Here is a tiny trained network, its code and every weight. The questions are about switching its units off for an input and a target symbol, where a switched-off unit gives its printed mean instead of its output.

import numpy as np


def w(rows, s, z=0):
    codes = np.array(rows[::2]) - 128.0
    scale = np.full(codes.shape[1], s)
    scale[-1] = z or s
    return codes * scale


def softmax(a):
    e = np.exp(a - a.max(-1, keepdims=True))
    return e / e.sum(-1, keepdims=True)


def log_softmax(a):
    a = a - a.max(-1, keepdims=True)
    return a - np.log(np.exp(a).sum(-1, keepdims=True))


def net(x, mask):
    ids = ['αγδεζηθξπτφψω'.index(c) for c in x.split()]
    T = len(ids)
    res = E[ids] + P[:T]
    u = 0
    for l in range(2):
        r = res
        for j in range(3):
            rows = slice(2 * j, 2 * j + 2)
            q, k, v = (r @ M[l][rows].T for M in (Q, K, V))
            z = softmax(np.where(np.tri(T) > 0, q @ k.T / 2**0.5, -1e9)) @ v
            o = O[l][rows]
            res = res + np.where(mask[u + j], z, o[:, -1]) @ o[:, :-1]
        u += 3
    return log_softmax(res[-1] @ U[:, :-1].T + U[:, -1])


Q, K, V, O = {}, {}, {}, {}
E = w([
[41,143,96,175,67,147,61,129,83,83,91],'α',
[124,197,179,186,55,74,80,184,66,68,98],'γ',
[73,125,95,124,167,162,150,48,160,116,177],'δ',
[189,174,194,173,108,41,156,180,30,113,57],'ε',
[70,31,71,67,90,195,148,40,97,170,107],'ζ',
[154,102,125,178,196,253,142,183,133,190,74],'η',
[106,171,129,80,83,46,59,99,61,48,127],'θ',
[124,48,40,127,205,133,138,143,138,144,73],'ξ',
[147,79,86,62,173,68,133,104,153,191,162],'π',
[193,171,82,170,170,68,162,115,219,63,215],'τ',
[163,133,191,71,67,152,163,80,189,184,224],'φ',
[203,121,201,172,113,195,189,135,216,182,186],'ψ',
[166,133,151,71,95,33,90,160,70,171,133],'ω',
],0.007)
P = w([
[131,225,39,51,171,190,127,207,211,75,180],'0',
[253,26,239,207,54,45,48,152,41,218,34],'1',
[52,112,160,95,161,175,105,48,99,107,67],'2',
[191,49,226,173,75,89,141,96,67,202,127],'3',
[100,77,179,156,143,115,156,80,96,144,82],'4',
[127,51,172,173,68,102,105,65,72,194,112],'5',
[84,98,125,163,112,104,107,95,88,113,136],'6',
[128,89,142,173,80,105,101,150,67,139,126],'7',
],0.0044)
Q[0] = w([
[142,122,190,253,53,70,63,226,57,108,76],'L0H1',
[101,93,26,25,212,231,211,45,220,158,197],'L0H1',
[44,157,70,185,252,193,27,82,74,16,44],'L0H2',
[87,187,132,11,202,197,216,52,231,81,225],'L0H2',
[125,96,184,237,32,111,89,166,56,135,61],'L0H3',
[208,114,67,63,240,160,210,99,237,109,192],'L0H3',
],0.0041)
K[0] = w([
[27,211,58,98,32,170,60,42,105,36,133],'L0H1',
[236,46,233,214,246,38,218,241,172,198,169],'L0H1',
[230,66,186,36,44,64,162,190,191,239,244],'L0H2',
[161,15,100,235,227,246,94,87,35,241,30],'L0H2',
[177,212,86,35,166,104,141,172,175,37,217],'L0H3',
[3,57,100,191,102,192,96,40,89,225,57],'L0H3',
],0.0041)
V[0] = w([
[238,99,183,249,223,37,218,217,180,222,163],'L0H1',
[141,31,214,34,53,186,89,179,33,233,74],'L0H1',
[65,16,20,228,229,228,86,202,63,232,10],'L0H2',
[242,34,185,17,135,22,198,56,85,233,203],'L0H2',
[225,234,45,57,203,2,130,231,183,40,176],'L0H3',
[209,77,245,233,42,195,190,171,53,207,71],'L0H3',
],0.0041)
O[0] = w([
[183,70,69,158,176,234,242,204,83,178,211,61],'L0H1',
[185,99,178,49,43,34,244,140,115,220,38,254],'L0H1',
[149,196,15,239,183,162,204,152,158,231,51,46],'L0H2',
[83,22,96,2,37,47,107,127,35,255,185,203],'L0H2',
[224,156,27,18,137,155,93,210,16,31,193,197],'L0H3',
[206,67,229,192,34,133,242,59,107,149,56,209],'L0H3',
],0.0045,0.00089)
Q[1] = w([
[154,48,100,199,238,229,237,88,238,222,172],'L1H1',
[225,28,150,173,205,191,225,106,216,245,111],'L1H1',
[63,183,169,152,32,17,39,223,2,41,32],'L1H2',
[70,147,78,95,211,249,216,23,235,169,125],'L1H2',
[149,227,217,223,9,32,9,255,32,73,77],'L1H3',
[105,112,37,48,224,246,232,76,253,194,233],'L1H3',
],0.0037)
K[1] = w([
[70,61,218,213,24,22,185,22,80,202,41],'L1H1',
[23,120,226,231,54,32,185,36,79,138,17],'L1H1',
[201,239,15,60,217,242,81,233,130,85,91],'L1H2',
[157,13,239,193,68,21,136,59,24,238,81],'L1H2',
[130,225,23,9,253,198,127,199,172,47,145],'L1H3',
[73,57,227,194,15,31,97,37,30,193,45],'L1H3',
],0.0041)
V[1] = w([
[43,204,234,248,19,113,108,16,35,36,19],'L1H1',
[234,184,109,168,194,16,163,241,22,36,144],'L1H1',
[251,209,175,245,198,237,249,220,235,189,58],'L1H2',
[218,43,162,27,60,28,180,212,11,244,15],'L1H2',
[20,140,14,210,224,78,75,150,29,128,2],'L1H3',
[42,56,30,93,216,225,120,7,238,212,243],'L1H3',
],0.004)
O[1] = w([
[49,58,213,73,106,210,82,10,208,55,148,14],'L1H1',
[224,171,40,31,94,234,210,139,30,72,228,215],'L1H1',
[41,12,171,226,24,76,227,213,53,132,253,102],'L1H2',
[246,226,53,71,44,33,142,214,200,75,103,2],'L1H2',
[211,222,45,226,48,227,216,13,208,211,37,116],'L1H3',
[42,76,57,234,218,41,43,191,156,220,45,145],'L1H3',
],0.0046,0.0032)
U = w([
[197,172,207,232,128,81,93,34,238,109,41,249],'α',
[194,179,177,49,177,229,125,49,123,75,77,69],'γ',
[27,111,194,198,185,224,105,24,156,126,167,178],'δ',
[150,55,142,44,77,228,217,72,70,47,196,85],'ε',
[73,118,147,189,192,88,61,110,178,231,39,47],'ζ',
[153,214,65,252,57,128,249,140,109,232,113,95],'η',
[145,143,220,58,195,57,65,141,136,57,53,196],'θ',
[211,227,18,212,128,99,170,182,157,192,65,166],'ξ',
[203,248,50,56,76,91,115,230,153,157,99,138],'π',
[145,38,78,82,210,214,139,132,34,166,203,27],'τ',
[13,27,215,41,129,36,71,231,114,83,184,127],'φ',
[29,7,132,144,94,97,212,199,116,126,240,138],'ψ',
[184,210,111,76,12,127,228,163,47,35,117,101],'ω',
],0.0039,0.002)

Each question gives the input, a string of symbols that net reads in full, and the target symbol t.
The units are the heads (2 rows each of Q, K, V and O). Each row of codes is followed by its name. A weight is (code - 128) times the scale printed after its matrix; where a second scale follows, it is the last column's (O and U).
mask holds one flag per head, layer by layer. A switched-off head (its flag False) gives its mean, the last column of its rows in O, instead of its output. The means were averaged over made-up inputs and are rounded, as every weight is.
A unit's drop is (log p(t) with every unit on - log p(t) with that unit switched off) / (log p(t) with every unit on - log p(t) with every unit switched off).
The circuit of an input: a set's keep is (log p(t) with only the set's units on - log p(t) with every unit switched off) / (log p(t) with every unit on - log p(t) with every unit switched off). Starting from all 6 units, units are removed one at a time, each time the one whose removal leaves the highest keep (on an exact tie, the one counted first), for as long as the keep stays at least 0.8.
units of the circuit, in order: the units of the circuit, biggest drop first
unit that matters most: the unit with the biggest drop
heads that matter: for each layer, one digit per head in row order, 1 if its drop is at least 0.15 and else 0, layers parted by /
input η ψ α, target ψ: units of the circuit, in order => [L1H2; L0H2]
input π ζ ω δ ω, target ξ: units of the circuit, in order => [L1H1; L0H3; L1H3; L1H2]
input δ η δ η ψ τ ε, target ζ: units of the circuit, in order => [L1H3; L1H2; L0H3; L0H1]
input γ π θ, target ε: units of the circuit, in order => [L0H2; L1H1; L1H3]
input φ ζ τ τ ξ ζ θ, target θ: units of the circuit, in order => [L1H2; L0H2; L1H3; L0H3]
input τ ζ τ ω, target τ: units of the circuit, in order => [L1H2; L0H3; L1H1; L0H1]
input φ ξ γ, target θ: unit that matters most => L1H2
input ψ ξ δ ε, target φ: heads that matter => 000 / 011
input ε ε η, target ω: units of the circuit, in order => [L1H2; L1H3]
input ε φ π ψ π ξ ε, target ω: units of the circuit, in order => [L1H3; L0H3; L1H2]
input ψ δ ψ η η γ, target φ: units of the circuit, in order => [L1H3; L1H2]
input δ ζ δ ε ζ δ, target α: units of the circuit, in order => [L1H1; L0H3; L1H2]
input ω γ ε θ, target π: units of the circuit, in order => [L1H2; L0H3; L1H1]
input π ξ γ, target ξ: heads that matter => 001 / 101
input α α ψ δ ε, target δ: heads that matter => 110 / 110
input ω ψ φ δ ω π γ ε, target π: heads that matter => 011 / 110
input θ γ γ α ω η θ, target γ: unit that matters most => L1H2
input α τ α θ γ ε α ε, target δ: units of the circuit, in order => [L1H2; L0H2; L0H1; L1H1]
input ψ θ ε ε, target φ: units of the circuit, in order => [L1H3; L0H2]
input ξ ε θ α, target η: unit that matters most => L1H3
input δ ε ε ε α α, target δ: heads that matter => 110 / 010
input φ δ γ ω, target θ: heads that matter => 010 / 011
input φ δ δ γ δ ε, target θ: heads that matter => 010 / 011
input τ ξ ξ, target ξ: units of the circuit, in order => [L1H3; L0H3; L1H1; L1H2]
input α ε τ η α η ω, target δ: heads that matter => 111 / 110
input η α γ η ε, target ψ: heads that matter => 010 / 010
input η γ α α δ α, target ψ: heads that matter => 110 / 010
input ε δ θ θ α η δ ε, target ω: unit that matters most => L0H3
input γ ω ζ ξ τ π ξ α, target ε: heads that matter => 011 / 101
